[  0 -13   3  20 -12   5  19   2  -2  13  -8 -11  -4  -5   2  -1 -19  35
  31   0  11  -9 -11 -19   5  -2   1 -28  14 -42  -1   6  17  -8  21  -4
  14   9  -4]	5
[-25  -2   6   0 -19  17 -15  17   0   4  -6  18  19  -1  -2 -22 -26  36
   8  -1  23 -14  10   4 -13   3  -5  32 -60  32  -5 -17 -33  10 -41  25
 -17  14  -7]	8
[ -3   2  17   5   6 -18 -40  22   6  -1   4  35  16  -7   7 -13   0 -19
 -10   6  -5 -14   7  16  -8  12  -5  23 -23  30 -19  -3 -31  13 -29  10
 -11   0 -14]	10
[  4  27   9 -44  33 -31 -42  22   2 -28  23  43   4   4  -8   7  26 -88
 -50   7 -31  10  15  52 -27 -10   0  47 -37  79   4  -7 -46  29 -60   5
 -26 -23   4]	11
[-27  -9 -13 -19  14  18 -44  17  16 -12  -2  28  20  -4  -9 -32 -20  25
 -17   8  12 -18  11  -4 -11  22   0  41 -49  57 -21  -6 -56  26 -43  21
 -35  -7 -12]	9
[-15 -15 -27 -19  23   0  -7  -3   4 -63  11  16  -9  -5 -14 -20  26 -18
 -19   4  18   3   5   1  -7  13  -6  14  -2  31   6   9 -23  16 -43  21
 -24 -45  26]	6
[-23  -8 -23 -19  12  35   5  -5   4 -14   1  -2   9   1 -10 -33 -17  39
  -4  -7  33  -3   7 -26  -4   2   8   6 -28  25   4   2 -22  16 -21  13
  -8   1   7]	3
[ 12   4  54  38 -40 -33 -40  44 -15  33 -11  20 -30   1  27  27  11   8
   5  19 -21 -17 -16  34   5   4   3  19  -3 -26  -8  -3   2   3  12 -11
  21  21 -10]	11
[-25 -10 -72 -64  31  45  72 -56  20 -34   4 -36  42   3 -44 -23 -47  31
  27 -27  46  24  11 -47   0   0  -5 -25 -14  41  14   2 -11 -12 -25  32
 -27 -24   1]	9
[-14 -15 -19  -2   2  29  28 -11  -1   3  -6 -20  -4   3  -9 -16 -14  65
  16   0  24   4  -8 -24   6   2   1 -23  -5 -21   7   1  12   9  12   3
   7   8   6]	9
[  0  14  16 -20  -2  -2   1   9  -7  24   0   4  13  10   6   5 -14 -17
  -1  -4  -6   5  -1  20  -5  -7   2  12 -31  23  -2 -11 -13   5  -9   3
   8  15 -10]	1
[ -2 -11  -3  24  -9  -3   3  -3  -8 -24  -1   1 -29  -5  -1   9  16  22
   0   9  12   0 -11  -6   5   6  -3  -9  20 -30   4   7  13   3   5   8
   5 -17  20]	8
[ -7   9 -12 -52  15  -9  43 -14  -6 -19  12 -12  35   2 -26  15 -19 -55
   8  -7  15  24  10  14 -12  -9 -18  14 -49  62  17 -16 -26 -13 -45  23
 -19 -11  -8]	9
[ -4   2 -26 -37  17   5  35 -22   3 -11   8 -15  23   1 -21  10 -23 -16
   2 -14   3  10   4 -10   2  -3   3 -11  -3  36   1  -2 -12  -8 -11  15
 -13  -9  -1]	0
[-11  -2 -20 -30   2  31  66 -31  -1  21  -6 -35  20   4 -22  -4 -46  26
  29 -21  26  21   2 -22   2 -19  -2 -29 -23   5  19 -12   8 -17   2  10
   7  18  -1]	4
[-10  -3   3  -2 -16  15  -7   5   4  28 -10   0  16  -1  -4  -6 -36  50
  11   3  10 -17   4 -14   8   9   7  10 -23  12 -21  -7 -21   6   2  16
  -2  21 -15]	10
[-13 -10 -34 -28  23  16  45 -25   7 -25   6 -20  32  -3 -27 -18 -25  -1
  21 -11  28  14   7 -17  -6   1 -17 -21 -16  19   6  -4  -7 -10 -24  15
 -19 -10  -6]	9
[ -5   8  15 -18   6 -12 -46  28   8   8  -1  30  31   3   8   5 -16 -10
 -12   0 -22 -16   7  21  -9   9   2  40 -43  60 -29  -5 -52  17 -34  17
 -23   3 -21]	2
[  7  -9  18  37 -25 -11   1  14 -19  -4  -4  -8 -35  -3  12  23  20  15
  12  17   5  -6 -20  -7  11   2   3  -7  23 -44  11   8  21  -3  26  -6
  28  -1  15]	3
[  4  -3 -27  -1  23 -11   2 -18   3 -28   8  -2 -16  -2 -12  19  12 -14
 -16   0  -7   7  -6  -7   6   7   2 -15  39  -4 -10  12  -1   9   6  12
 -12 -35  18]	8
[  2  -7   6  15  23 -43 -63  18   0 -67  22  29 -45  -6   9   4  88 -70
 -51  13 -18  -8  -6  30  -4  23  -2  17  52   0 -16  21 -11  23 -13  -1
  -7 -66  43]	6
[  6   5  23  -6 -22  10  43  -2 -12  53 -13 -33  11  13   8  26 -30  33
  34 -11  -2  10 -14   0   5 -20  -1 -30  -2 -27   6  -7  24 -10  35  -2
  28  37 -12]	2
[  7  -9  21  36 -37 -10   5  17 -20  12  -5  -5 -32   0  11  24  18  30
  11  14   2  -5 -21  -5  15   1  -2 -11  21 -55   9   5  26  -8  28  -7
  29   5   8]	7
[ -5  -6 -31 -28  17  -1  40 -25  -3 -48  16  -8  -3  -5 -21   5  12 -37
  -8  -7  19  18   0  -3  -3   0  -8  -8   4  24  23   5  -1 -10 -25  18
 -10 -33  22]	0
[  5   2  -6 -14  -7   4  44 -21  -2  26  -4 -30  18   1 -16  25 -35  12
  27  -7   5   8   0 -15  13  -5  -1 -25   6  -1  -6  -7   4 -15  22  13
   5  13 -14]	10
[  6   9   9  -4  33 -31 -54  10  -1 -29  14  41 -20  -3   7   9  52 -59
 -53  12 -27   4   0  30  -6   6   2  24  16  29  -8  11 -22  31 -20   4
  -8 -34  15]	10
[ -3  15  11 -30  21 -25 -22  18   4  -7  10  33  34  -2  -2  -1 -14 -65
  -9  -6  -8  -2  14  26 -19  -5  -3  30 -40  63 -10  -7 -48   8 -49  10
 -24  -8 -22]	5
[-20 -12  -8  -2   6  21 -27   9   6  -9  -4  15  -8   3   4 -33   6  45
 -12  -1  10 -10   5  -6  -6  11   8   9  -5   2  -5   4 -14  28 -17   7
  -3  -4  13]	6
[-17 -10 -27 -28  14  32  22 -14   8 -13   0 -10   1   4 -19 -31 -20  37
   0 -15  32   9   6 -17  -5  -2   1 -14 -20  14   6   3  -7   6 -20  13
  -8  -2   8]	11
[-19 -14  -6   4  -4  22  -2   5   7  -2  -3   5  18  -4  -1 -37 -29  39
  15  -9  21 -16   6 -16  -5  11  -3   0 -26   8  -7  -5 -17   0 -20   6
  -6  14  -8]	0
[ -2 -25 -38   8  27   6  22 -24   5 -57  11  -8 -23 -12 -15 -14  19   4
   3   1  22   3  -9 -30   4   8  -2 -37  48 -33   4  25  16  -2   3   4
  -6 -42  23]	5
[ 13  16 -13 -37  31 -30  -1  -9   1 -25  17   8  12   4 -13  27  10 -85
 -23  -1 -22  14   2  20  -2   2  -1  11   3  50 -11   1 -23   2 -20  11
 -17 -34   1]	1
[  0 -24 -16  32  -6  12  -5  -3   0 -11  -7 -11 -38  -6   3  -2   7  62
   7  12   8 -18 -20 -36  18  13  15 -24  45 -54 -11  22  19   5  37  -3
  12 -15  19]	5
[ 11 -25  -5  39   7  -8  -6   1   2 -33  -2  -2 -26  -6   8   1  26  20
   6   8  -2  -7 -20 -13   9  16  -8 -36  55 -58 -12  25  23   3  26  -6
  12 -24  16]	2
[  0  13   2 -44  -8  -3  62 -11  -6  21   0 -24  31   6 -22  24 -43 -30
  29 -20  19  24   6  15  -8 -24 -12  -9 -44  34  21 -19  -5 -26 -21  16
  -3  17 -18]	11
[ 11  16  16 -26  -2 -19  33  -1 -10  25   6 -12  39   5  -8  32 -27 -54
  20 -14  -8  18   2  11  -2 -19 -15 -11 -14  18   5 -14  -3 -22  -7   1
   6  16 -28]	7
[-22   6   8 -28   2  19 -18  18   1  20  -4  20  23   3   1 -25 -29  21
  -4  -7  13 -11  11   3 -16  -6   9  32 -63  49  -4 -11 -41  20 -38  13
 -13  19 -12]	5
[ -7   6   2 -14  14   0  -6   7  -7   0   4   5  -1   3   1   3   6 -11
 -13  -2   1   5  -3   2  -3  -6   9   6  -6  18   3   4 -12  16  -7   4
   2  -1   5]	3
[-16 -19 -23   7  -9  36  12  -5   8   6 -12 -14  -2  -4  -7 -21 -33  83
  22   0  28 -19  -1 -41   8   9  13 -10  -8 -16  -8   6  -8   3   8  11
  -2   7   3]	5
[ 10   9  39  19 -17 -19 -14  20 -14  50  -9   6 -15   7  20  25  -2   4
   3   5 -26   1 -18  20   6 -10  10  -1   3 -24   1  -4  11   4  25 -17
  30  25  -4]	4
[  7  -8  -4  12 -15   5  32  -9  -4  22  -7 -28 -13   1  -3  21 -18  40
  20   0  -3  -5 -16 -19  18   4  11 -33  34 -37  -4   5  23 -12  42  -5
  19   9   3]	0
[ 16  -1  22  26 -17 -21  12  10 -13  23   0  -8  -7   2   8  30   1  -7
  17   2 -14   2 -16   1  10  -4  -8 -27  33 -50   0   2  23 -14  31 -15
  26  10 -11]	7
[  5  -4 -25 -21  25  -2  31 -23   4 -36  12 -12  16  -2 -19  -1  -4 -47
   4  -8   8  16   2  -5  -3   1 -12 -23  12   8  -1   5   1 -10 -12   9
  -7 -26   3]	1
[-13 -30 -29  12  18   5 -10 -10  -1 -74   7   7 -35 -12 -10 -16  41  18
 -18  21  19   2 -12 -18   3  18  -9  -2  23 -16   9  21   2  15 -13  10
  -9 -48  34]	9
[ -6   3 -16 -26  23 -11 -11   0  10 -16   8  16  20  -1 -14  -1 -13 -34
 -14  -6  -6  -1   8   6  -4   6   2  18 -23  56 -11  -1 -42   4 -35  14
 -27 -20  -2]	4
[  1  -6  20  33  -7 -16 -22  21  -1  13  -7  17  -6  -5  14  -1  -3  10
  12   6  -9 -11 -13   4   4  11   0  -6  10 -28 -13   2   3   0   6  -8
  10   8  -5]	4
[  4 -11 -23  -7   7   6  63 -30  -3 -11   5 -33  11  -2 -19   5 -22  -2
  29 -13  14  15  -6 -20   8  -6  -8 -48  24 -25  11   2  24 -25  16   1
  10  -2   0]	0
[ -7   7   9  -2   3  -1 -14   7  -5  17  -2  11  -2   5   3   5  -6  12
 -11  -3  -5   1  -2  11  -5  -5   3   4 -15   7  -5  -6  -9  19  -6   6
   1   8  -1]	8
[ 10 -13   6  33 -27  -7  26   2 -17   0  -2 -18 -37  -2   4  31  18  27
  14  12   7   2 -23 -16  19   0  -4 -29  40 -65  16   9  37 -14  38  -9
  29  -4  15]	7
[-13 -20 -30   2 -20  48  64 -30   5  20 -11 -53   5  -1 -18 -16 -53  94
  51 -11  43  -7  -2 -55  11  -8  10 -41   2 -39   6   0  17 -23  31   7
  11  22  -1]	5
[ 19   8  32  11 -33 -28  29  12 -26  32   0 -15 -10   6   6  57   0 -20
  20   6 -15  10 -18  12  12 -12  -8  -8  10 -29  15  -7  21 -22  25  -9
  29  15  -6]	7
[ -4 -16 -18  -6   6   2  19 -11   0 -46   6  -4  -9  -6  -9   2  14  -4
   0   3  17   6  -6  -5  -1   5 -13  -3   4   4   8  11  -4  -3 -14  18
 -11 -31  19]	2
[  5  11  13 -26  -8 -13  39  -8 -11  12   5  -9  23  -1 -14  26 -17 -41
  15  -3   8  16   6  17  -1 -13 -13   5 -31  31  11 -17 -10 -16 -13  17
   2   8 -11]	10
[-13   6  18  -6  -8   9 -21  14  -1  28  -3  17  12   2   5 -13 -18  30
  -6   1   5  -8   7   6  -4  -1   7  22 -36  23  -9 -11 -24  19 -14  12
   2  24 -11]	10
[-14 -19 -51 -26  16  35  54 -37   9 -23   2 -33   9  -2 -30 -11 -31  40
  15 -15  28   7   1 -41  10   5   3 -33   8   5   5   7   2 -11   3  17
  -9 -13  11]	0
[  4  -1   8   1   0 -16 -22  13   1  10  -2   5  -6   4   5  15   1   4
  -2   5 -20  -9  -5   7   6   8   9   5  12   3 -14   2 -12  12   7  -1
   1  -6   0]	6
[  0  -3 -26 -12  24  -8   2 -13   9 -27   8   4   2  -4 -15   3   2 -23
  -9  -4  -2   6  -1  -6   5   8   4  -2  11  22  -8   7 -18   0 -12  10
 -15 -29  12]	4
[ -1 -15  -7  31  -3   3  12  -8  -2 -13  -3 -10 -16  -3  -2  -2  -4  33
  17   0  10  -3 -10 -18   4   5  -6 -35  35 -51  -4   8  22  -2  17   0
   9  -6   8]	8
[ 12  18  16 -32  -5 -30  49 -14 -15  13  11 -15  19   1 -14  45 -10 -68
  12  -3  -3  25   3  25  -4 -20 -12  -1 -13  29  18 -15  -4 -23  -9  15
   3   3 -10]	10
[ 21   7  14   3 -12 -23  17   5 -12  32  -1 -16  -1   7   0  52  -6 -17
   9   0 -25   4 -15   1  15  -6   1 -18  25 -19  -6   0  13 -14  33  -8
  17   6 -11]	7
[ 11  17  28 -10   7 -34 -28  20  -1   6   7  27  23   2  10  13  -2 -72
 -10   3 -24  -2   2  37 -10   2  -7  23 -20  34 -17 -10 -24   2 -22   0
  -2  -2 -20]	1
[-23  -6  15   3 -19  25 -16  23  -1  36 -14   6   9   7   8 -23 -32  78
  13   3  14 -17  -2  -7  -4   5   5  15 -48   4  -6 -12 -16  20  -7   3
   5  34 -15]	9
[  0 -10 -17  -5   6  12  30 -17 -10 -12   5 -19 -22   3  -9  10  18  15
  -7  -2   8  18 -11 -20   9  -9   0 -32  36 -34  16  13  24   2  21  -3
  14 -13  20]	7
[ -9 -23   1  51 -17  20 -13  17   0  -6 -11  -2 -21  -6  10 -23  -2  73
  25  10  21 -25 -15 -34  10  19   5 -18  25 -54 -11  13  13   5  22  -7
  16   6   6]	3
[ -7   3  32  13 -17  -4 -25  28 -11  40 -12  10  -9   6  20   7  -6  39
   4   9 -10  -9 -14  12   3   3   5  13 -19 -10  -7  -7  -2  19  11  -7
  16  26 -12]	9
[ 11  -2  -7  -8 -18   5  58 -18  -9  33  -3 -43   9   6 -14  40 -32  19
  31  -8   0  13 -10 -24  17 -13  -1 -38  21 -30   8  -2  22 -27  37  -2
  18  15 -10]	7
[  9   1  11   7   4 -34 -10   8 -10 -21   8  17 -18  -5   3  25  27 -51
 -14  12 -14   8 -11  25   2   2  -3  13   6   9   9   5  -8  -1 -14   3
   3 -24  14]	4
[-15 -19 -56 -49  24  33 100 -61   3 -50  12 -54   5  -4 -51  -7  -9   3
  28 -19  48  36   7 -32   0 -12 -15 -50  16   2  31   1  15 -23 -10  27
 -10 -36  29]	6
[-13   5 -21 -61   9  32  67 -27   0  23  -3 -33  41  12 -27  -9 -52  14
  25 -26  26  23  16 -11  -8 -21  -1 -17 -39  36  14 -19  -7  -6 -17  17
  -4  21 -10]	6
[ -2   6  12  -3 -29  12  36  -4  -5  64 -15 -31  23   8  -6  25 -66  51
  41 -10   2  -4  -2 -10   9  -9   3 -16 -23  -6 -11 -19   0 -14  23   7
   9  42 -28]	8
[-18  -3  -6 -23  12  17 -13   3   1  -3   1  15   8   2  -2 -26 -10  15
 -17  -8   7  -2   7  -1  -7   2   7  16 -31  36  -2  -4 -27  18 -26   9
  -9   5   3]	0
[ -4   3  29  11 -18  -6 -22  33  -4  36  -5  19  23   1  12  -3 -22  12
  11   0  -4 -15  -1   6  -3   1  -6  12 -31   4 -13 -13 -18   1 -10  -2
   4  29 -26]	7
[  3  -7  -4  -2  -5   1  13  -1   1  15  -6 -18  -5   3  -8  13 -23  29
  13  -3   0  -2  -9  -9  12  -2   6 -21   5 -11  -9   4   5  -4  18   1
   4   7  -6]	11
[ 17   6  21  13  -7 -27 -16  17  -3  21  -4   1  -5   5  14  40   0  -5
   4   4 -33 -11 -15  14   8   4   3   0  15  -7 -19   3  -3   1  22  -2
   9   2  -8]	2
[-17  -9  -9  -4 -19  36   9   4   6  24 -14 -13  23   5  -7 -22 -57  63
  26  -2  21 -17   5 -24   4  10   4   8 -43   9 -16 -12 -21  -3  -3  12
  -2  25 -16]	1
[ -8 -13   1  22   5  -3 -18  10   5  -9  -2  16  -1  -7   2 -18  -5  16
   6   2   5 -10  -7 -10   1  11  -1  -7   3 -13 -13   4  -5   2  -6  -2
  -2  -3   2]	4
[  1  14  27 -12  -2 -23   0  19  -5  31  -3   5  35   4   2  18 -29 -27
  18  -2 -13   0   1  23  -7  -1 -12   8 -34  26 -10 -17 -15  -4 -17   2
  -1  21 -33]	9
[-10   8  12 -19  -4   5  16   2   2  24  -3   0  47  -1  -9 -10 -46   0
  27 -12  14  -1  15  -1  -8  -4 -11   1 -43  33 -10 -20 -21  -8 -24  16
  -7  28 -30]	10
[ -5 -14  -6   4  -5  16  34  -7   4   5  -7 -20  18   0  -5  -6 -30  40
  35 -10  19  -3  -7 -19   1   1 -10 -33   1 -24  -7   2  12 -14  10   8
   4  12  -9]	2
[-30 -18 -37 -12  -1  63  46 -22   1  -4  -7 -34   8   2 -19 -42 -38  89
  23 -16  57  -3   4 -52   3  -3   8 -24 -22  -5   8   0   2   2  -1  15
   2  17   8]	3
[ -5   6   6 -27  -6   5  34  -1   3  28  -3 -14  40   3 -15  -5 -52  -4
  34 -20  19   8  10   6  -7 -11 -10 -10 -40  24  -2 -16 -11 -17 -19   9
  -6  28 -29]	11
[-19  -2  -8 -28 -16  25  41  -5  -3   2  -1 -16  33   3 -15 -15 -45  13
  25  -7  36   3  11  -5  -8  -1  -9  13 -62  35   8 -18 -25 -15 -34  25
  -8  16 -10]	1
[  4 -20   1  30  -3  -3   1   1   0  -8  -6 -10 -21  -3   4  -3   7  33
  18   6   0  -7 -13 -16  10   9  -1 -34  49 -57  -7  11  26   2  29 -10
  16  -7   9]	6
[-10  -4  16  11 -19  16   1   6  -5  32  -9  -4  -5   1   5 -10 -17  57
  11   2  11  -7  -3 -13   3  -1   6  -8  -7 -21  -4  -5   6   8  15   4
  17  29  -3]	10
